Here is a tiny trained network, its code and every weight. The questions are about switching its units off for an input and a class, where a switched-off unit gives its printed mean instead of its output.

import numpy as np


def w(rows, s, z=0):
    codes = np.array(rows[::2]) - 128.0
    scale = np.full(codes.shape[1], s)
    scale[-1] = z or s
    return codes * scale


def norm(h):
    return h / np.sqrt((h * h).mean(-1, keepdims=True) + 1e-5)


def f(y):
    return y / 2 * (1 + np.tanh(0.7978845608 * (y + 0.044715 * y**3)))


def log_softmax(a):
    a = a - a.max(-1, keepdims=True)
    return a - np.log(np.exp(a).sum(-1, keepdims=True))


def net(x, mask):
    res = np.array(x, float).reshape(1, 8) / 4 @ E
    u = 0
    for l in range(4):
        y = f(norm(res) @ A[l][:, :-1].T + A[l][:, -1])
        res = res + np.where(mask[u : u + 5], y, B[l][:, -1]) @ B[l][:, :-1]
        u += 5
    return log_softmax(norm(res)[-1] @ U[:, :-1].T + U[:, -1])


A, B = {}, {}
E = w([
[33,43,142,73,74,95,65,73,82,223,128,164],'x0',
[71,222,243,100,146,100,97,128,165,102,99,188],'x1',
[56,96,77,84,137,145,122,194,157,27,99,165],'x2',
[114,73,182,48,222,42,216,122,5,73,96,75],'x3',
[146,162,116,69,57,30,223,170,181,162,148,147],'x4',
[126,131,125,124,125,126,128,125,126,125,132,127],'x5',
[81,111,111,183,222,50,110,131,199,146,202,93],'x6',
[136,102,229,143,115,149,96,254,83,135,206,115],'x7',
],0.00043)
A[0] = w([
[214,225,188,225,134,98,153,10,37,250,211,134,101],'0.n0',
[97,114,155,90,193,68,199,128,31,107,83,36,62],'0.n1',
[81,92,179,83,188,64,170,140,19,95,51,57,103],'0.n2',
[133,120,136,132,97,137,126,109,152,122,147,100,5],'0.n3',
[101,197,54,209,66,241,62,185,219,211,121,208,144],'0.n4',
],0.0016,0.0028)
B[0] = w([
[133,78,125,60,131,121,69,168,190,80,44,74,144],'0.n0',
[203,116,171,148,133,157,95,63,180,110,169,215,137],'0.n1',
[190,98,122,142,132,148,117,69,151,105,183,182,200],'0.n2',
[80,251,228,165,221,169,39,79,180,131,40,246,12],'0.n3',
[180,70,173,115,142,103,141,60,119,71,166,161,221],'0.n4',
],0.0018,0.0011)
A[1] = w([
[122,153,58,134,180,125,173,31,166,161,19,172,41],'1.n0',
[212,223,102,183,164,148,187,175,131,93,130,113,1],'1.n1',
[88,249,224,112,158,100,84,127,143,120,78,205,95],'1.n2',
[71,239,234,104,168,89,98,115,148,114,80,197,103],'1.n3',
[170,144,144,70,49,217,156,128,77,125,73,144,30],'1.n4',
],0.0022,0.00098)
B[1] = w([
[112,145,141,138,52,77,31,184,42,61,253,27,120],'1.n0',
[63,153,175,170,135,185,176,44,147,131,95,70,168],'1.n1',
[162,36,28,160,130,175,156,128,104,168,157,76,9],'1.n2',
[195,31,17,157,117,157,155,124,98,148,151,88,65],'1.n3',
[143,194,77,218,220,30,98,152,92,166,103,173,254],'1.n4',
],0.0019,0.00031)
A[2] = w([
[61,99,140,153,205,74,114,116,229,151,211,73,113],'2.n0',
[131,175,89,192,43,188,57,129,231,175,161,179,65],'2.n1',
[180,149,163,131,97,162,100,97,158,120,79,106,217],'2.n2',
[95,101,136,184,221,220,4,80,74,97,114,111,2],'2.n3',
[146,53,86,92,80,69,97,169,88,177,185,193,152],'2.n4',
],0.0022,0.00081)
B[2] = w([
[184,191,105,143,107,139,139,135,32,138,45,186,177],'2.n0',
[156,83,173,53,220,89,205,92,14,76,153,137,89],'2.n1',
[90,101,121,137,184,94,147,126,117,137,111,66,154],'2.n2',
[155,189,120,68,40,39,250,168,190,173,141,144,173],'2.n3',
[138,174,135,148,155,161,167,102,147,123,118,97,252],'2.n4',
],0.0022,0.0014)
A[3] = w([
[28,85,131,69,93,124,70,70,87,242,142,179,107],'3.n0',
[19,117,62,106,123,188,118,186,158,8,156,215,72],'3.n1',
[197,84,52,161,94,166,205,128,107,149,135,44,255],'3.n2',
[131,126,238,171,121,171,94,253,93,157,200,123,113],'3.n3',
[153,184,109,186,166,101,97,128,33,126,37,188,49],'3.n4',
],0.0018,0.00063)
B[3] = w([
[128,177,133,218,190,185,167,179,172,40,113,85,123],'3.n0',
[169,109,172,134,148,97,70,109,131,219,85,49,153],'3.n1',
[52,108,130,140,154,181,48,165,139,154,142,197,249],'3.n2',
[97,161,2,126,91,72,75,35,106,81,126,89,129],'3.n3',
[176,122,57,176,165,104,162,157,106,159,110,107,125],'3.n4',
],0.0023,0.0016)
U = w([
[252,2,247,32,247,89,225,2,15,5,252,249,167],'0',
[11,22,10,170,161,247,20,238,136,242,231,237,240],'1',
[35,250,4,131,6,10,6,41,13,9,238,6,94],'2',
[242,253,17,248,244,15,217,250,7,238,6,240,77],'3',
[6,245,250,252,238,253,253,135,252,15,68,9,1],'4',
[63,236,227,4,13,15,245,235,249,237,160,241,84],'5',
[177,9,246,37,215,24,10,153,183,244,5,3,46],'6',
],0.0037,0.0013)

Each question gives the input, the list of numbers given to net, and the class t.
The units are the neurons (one row each of A and B). Each row of codes is followed by its name. A weight is (code - 128) times the scale printed after its matrix; where a second scale follows, it is the last column's (A, B and U).
mask holds one flag per neuron, layer by layer. A switched-off neuron (its flag False) gives its mean, the last column of its row in B, instead of its output. The means were averaged over made-up inputs and are rounded, as every weight is.
A unit's drop is (log p(t) with every unit on - log p(t) with that unit switched off) / (log p(t) with every unit on - log p(t) with every unit switched off).
The circuit of an input: a set's keep is (log p(t) with only the set's units on - log p(t) with every unit switched off) / (log p(t) with every unit on - log p(t) with every unit switched off). Starting from the 12 units with the biggest drops (on a tie, the unit counted first), units are removed one at a time, each time the one whose removal leaves the highest keep (on an exact tie, the one counted first), for as long as the keep stays at least 0.8.
circuit, biggest first: the units of the circuit, biggest drop first
top k neurons: the k neurons with the biggest drops, biggest first
k most important neurons of layer l: the k neurons of layer l with the biggest drops, biggest first
input [8,-2,-5,-1,-3,-7,2,4], class 4: circuit, biggest first : (3.n0)
input [-4,5,-2,-2,1,-7,4,2], class 1: top 2 neurons : (1.n3, 1.n4)
input [4,0,5,5,3,5,-4,8], class 2: top 3 neurons : (3.n3, 0.n4, 2.n3)
input [5,4,2,-5,-1,-6,6,5], class 3: top 3 neurons : (2.n0, 1.n0, 0.n1)
input [7,-6,-2,-1,3,4,-1,0], class 4: circuit, biggest first : (3.n0, 1.n3)
input [-7,2,6,7,-8,3,-4,1], class 5: circuit, biggest first : (2.n3, 0.n4, 3.n0, 2.n4)
input [-7,4,-2,6,0,-6,8,-3], class 3: 2 most important neurons of layer 2 : (2.n0, 2.n4)
input [5,-5,5,-2,-8,-3,-8,-6], class 3: circuit, biggest first : (1.n4, 2.n3)
input [-1,-5,-5,2,-8,-1,-6,0], class 5: 2 most important neurons of layer 2 : (2.n3, 2.n0)
input [6,5,4,7,5,-3,6,-4], class 0: circuit, biggest first : (0.n2, 0.n1, 2.n3)
input [7,-6,8,5,1,-6,-4,0], class 6: top 3 neurons : (3.n1, 2.n0, 1.n3)
input [8,0,1,7,8,4,-2,-3], class 4: top 4 neurons : (3.n0, 2.n3, 0.n4, 2.n1)
input [-7,3,2,-4,-1,1,8,-5], class 3: top 4 neurons : (2.n0, 3.n4, 2.n4, 3.n0)
input [-6,1,-7,-2,-3,-6,5,4], class 6: top neuron : (0.n0)
input [6,-8,-4,7,3,-3,1,-4], class 1: top 3 neurons : (0.n4, 3.n2, 2.n1)
input [8,-3,-7,3,2,8,-5,-7], class 4: 3 most important neurons of layer 2 : (2.n0, 2.n3, 2.n4)
input [6,-1,8,-4,1,0,8,0], class 3: top 2 neurons : (2.n0, 0.n0)
input [5,0,7,3,6,-3,-5,-2], class 6: circuit, biggest first : (3.n1, 2.n3)
input [8,-4,-7,-8,3,-6,-5,5], class 0: top 4 neurons : (2.n1, 0.n4, 1.n0, 3.n1)
input [-7,6,7,5,-5,7,-1,-7], class 2: circuit, biggest first : (1.n0, 3.n0)
input [-1,8,-4,-8,-5,3,-4,6], class 0: top 2 neurons : (2.n1, 0.n4)
input [-5,8,7,4,-3,7,-4,-7], class 1: top 2 neurons : (1.n3, 1.n2)
input [1,0,8,-2,-8,2,8,7], class 3: 2 most important neurons of layer 3 : (3.n1, 3.n2)
input [-5,-4,4,-8,-7,-6,-7,-4], class 0: top neuron : (2.n1)
input [1,-4,3,6,-8,7,-7,-2], class 5: 2 most important neurons of layer 2 : (2.n3, 2.n0)
input [2,5,5,-4,2,7,0,-5], class 1: top 2 neurons : (1.n3, 0.n2)
input [3,-3,8,-1,-8,4,-3,8], class 2: circuit, biggest first : (3.n3)
